Below are the code and all the weights of a small trained network. Each question names an input and a class and asks about switching units off, where a switched-off unit gives its printed mean instead of its output.

import numpy as np


def w(rows, s, z=0):
    codes = np.array(rows[::2]) - 128.0
    scale = np.full(codes.shape[1], s)
    scale[-1] = z or s
    return codes * scale


def f(y):
    return y / 2 * (1 + np.tanh(0.7978845608 * (y + 0.044715 * y**3)))


def log_softmax(a):
    a = a - a.max(-1, keepdims=True)
    return a - np.log(np.exp(a).sum(-1, keepdims=True))


def net(x, mask):
    res = np.array(x, float).reshape(1, 4) / 4 @ E
    y = f(res @ A[0][:, :-1].T + A[0][:, -1])
    res = res + np.where(mask, y, B[0][:, -1]) @ B[0][:, :-1]
    return log_softmax(res[-1] @ U[:, :-1].T + U[:, -1])


A, B = {}, {}
E = w([
[171,190,122,36,55,228],'x0',
[254,136,149,220,86,130],'x1',
[128,247,164,152,244,153],'x2',
[78,123,46,218,114,242],'x3',
],0.0074)
A[0] = w([
[173,146,130,60,109,201,40],'N1',
[203,135,163,199,88,138,50],'N2',
[101,74,138,142,185,113,62],'N3',
[181,164,173,61,127,51,90],'N4',
[17,112,88,93,164,170,78],'N5',
[160,117,168,51,157,73,71],'N6',
[226,130,131,143,135,91,78],'N7',
[136,117,220,76,136,67,62],'N8',
[226,185,129,207,123,119,95],'N9',
[130,152,127,49,104,201,94],'N10',
[103,209,136,125,210,136,64],'N11',
[141,83,75,107,86,103,48],'N12',
[118,54,101,125,66,113,77],'N13',
[84,92,137,184,151,65,73],'N14',
[157,170,109,41,104,156,146],'N15',
[5,88,98,26,120,104,46],'N16',
[105,220,155,157,193,156,62],'N17',
[107,86,122,198,163,73,67],'N18',
[171,124,195,67,143,72,66],'N19',
[108,164,47,196,123,174,52],'N20',
[79,185,117,90,220,145,96],'N21',
[68,146,34,195,143,180,83],'N22',
[153,114,180,77,144,99,63],'N23',
[97,93,114,182,164,69,48],'N24',
[108,107,42,160,117,177,86],'N25',
[237,118,139,193,106,139,4],'N26',
[171,182,151,97,55,182,110],'N27',
[99,129,84,179,124,193,91],'N28',
[98,166,100,27,99,182,95],'N29',
[23,133,109,45,153,108,13],'N30',
[57,87,129,157,177,60,158],'N31',
[144,64,80,127,65,116,72],'N32',
[96,119,133,181,144,85,41],'N33',
[175,177,91,71,86,166,65],'N34',
[86,38,68,77,75,103,86],'N35',
[162,203,158,154,202,168,52],'N36',
[234,103,121,170,110,121,100],'N37',
[103,114,128,227,102,215,140],'N38',
[114,63,117,124,72,124,55],'N39',
[125,162,181,108,107,71,254],'N40',
[42,151,123,63,175,122,134],'N41',
[154,132,106,76,133,161,30],'N42',
[139,72,91,96,54,125,83],'N43',
[93,116,72,162,147,196,62],'N44',
],0.011,0.0078)
B[0] = w([
[118,178,130,151,180,88,179],'N1',
[194,102,110,149,138,170,191],'N2',
[153,156,118,145,146,113,153],'N3',
[117,152,104,93,87,120,218],'N4',
[176,109,99,133,120,159,203],'N5',
[141,151,93,87,96,110,192],'N6',
[166,116,114,113,129,155,181],'N7',
[132,155,107,95,104,119,195],'N8',
[174,99,125,148,121,171,231],'N9',
[107,157,120,166,154,90,203],'N10',
[125,110,179,98,155,127,195],'N11',
[151,138,156,102,163,124,150],'N12',
[103,129,167,101,161,141,182],'N13',
[113,160,123,154,162,101,189],'N14',
[100,143,115,159,134,101,217],'N15',
[188,108,119,142,141,177,220],'N16',
[103,120,179,94,150,128,204],'N17',
[111,180,133,159,166,83,192],'N18',
[123,157,98,86,108,124,197],'N19',
[140,149,111,89,113,113,193],'N20',
[150,106,157,122,139,141,203],'N21',
[115,137,99,93,104,121,224],'N22',
[150,162,115,102,107,122,161],'N23',
[134,184,124,154,186,88,177],'N24',
[118,151,115,89,106,112,190],'N25',
[222,121,113,136,148,161,186],'N26',
[109,151,125,169,146,100,218],'N27',
[112,156,99,82,102,114,195],'N28',
[129,142,116,173,142,114,212],'N29',
[254,105,98,143,150,160,186],'N30',
[96,147,112,168,127,116,237],'N31',
[126,131,162,109,141,137,179],'N32',
[159,174,124,132,188,97,149],'N33',
[116,156,134,157,164,91,186],'N34',
[130,122,183,110,152,142,212],'N35',
[118,113,188,102,156,140,202],'N36',
[173,107,129,153,131,166,207],'N37',
[103,139,102,100,86,124,244],'N38',
[146,131,167,99,155,120,159],'N39',
[76,122,110,123,86,147,255],'N40',
[169,88,120,151,114,184,218],'N41',
[198,174,121,125,190,98,130],'N42',
[123,121,170,111,150,124,189],'N43',
[148,154,107,94,107,109,182],'N44',
],0.017,0.0083)
U = w([
[127,156,31,28,73,112,110],'0',
[194,96,76,166,134,204,140],'1',
[115,170,98,213,171,57,116],'2',
[126,113,250,50,157,145,124],'3',
[12,46,99,204,14,168,248],'4',
[116,78,120,125,115,103,77],'5',
],0.013)

Each question gives the input, the list of numbers given to net, and the class t.
The units are the neurons (one row each of A and B). Each row of codes is followed by its name. A weight is (code - 128) times the scale printed after its matrix; where a second scale follows, it is the last column's (A, B and U).
mask holds one flag per neuron, in row order. A switched-off neuron (its flag False) gives its mean, the last column of its row in B, instead of its output. The means were averaged over made-up inputs and are rounded, as every weight is.
A unit's drop is (log p(t) with every unit on - log p(t) with that unit switched off) / (log p(t) with every unit on - log p(t) with every unit switched off).
The circuit of an input: a set's keep is (log p(t) with only the set's units on - log p(t) with every unit switched off) / (log p(t) with every unit on - log p(t) with every unit switched off). Starting from the 12 units with the biggest drops (on a tie, the unit counted first), units are removed one at a time, each time the one whose removal leaves the highest keep (on an exact tie, the one counted first), for as long as the keep stays at least 0.8.
units of the circuit, in order: the units of the circuit, biggest drop first
most important unit: the unit with the biggest drop
k most important neurons: the k neurons with the biggest drops, biggest first
drop when u is switched off: that unit's drop, to one decimal
input [-6,-5,-2,-5], class 2: 3 most important neurons : N31; N14; N24
input [-8,-5,-8,-1], class 2: most important unit : N31
input [-7,7,3,-7], class 0: 3 most important neurons : N4; N19; N8
input [-4,-8,-7,-6], class 1: 2 most important neurons : N16; N30
input [7,-8,-2,-6], class 1: 3 most important neurons : N16; N30; N41
input [-2,6,7,3], class 3: 2 most important neurons : N36; N17
input [2,-5,-3,-4], class 1: 2 most important neurons : N16; N30
input [-7,6,6,7], class 0: 4 most important neurons : N38; N22; N20; N28
input [-7,-1,-7,-3], class 2: 4 most important neurons : N31; N18; N14; N24
input [-7,7,0,-5], class 1: 3 most important neurons : N9; N7; N37
input [5,-7,-6,5], class 1: 2 most important neurons : N16; N5
input [-1,0,-6,6], class 0: drop when N44 is switched off : 0.4
input [-3,-4,5,2], class 3: drop when N11 is switched off : 0.4
input [-7,-3,7,-8], class 0: drop when N6 is switched off : 0.1
input [2,-4,-4,-1], class 1: units of the circuit, in order : N16
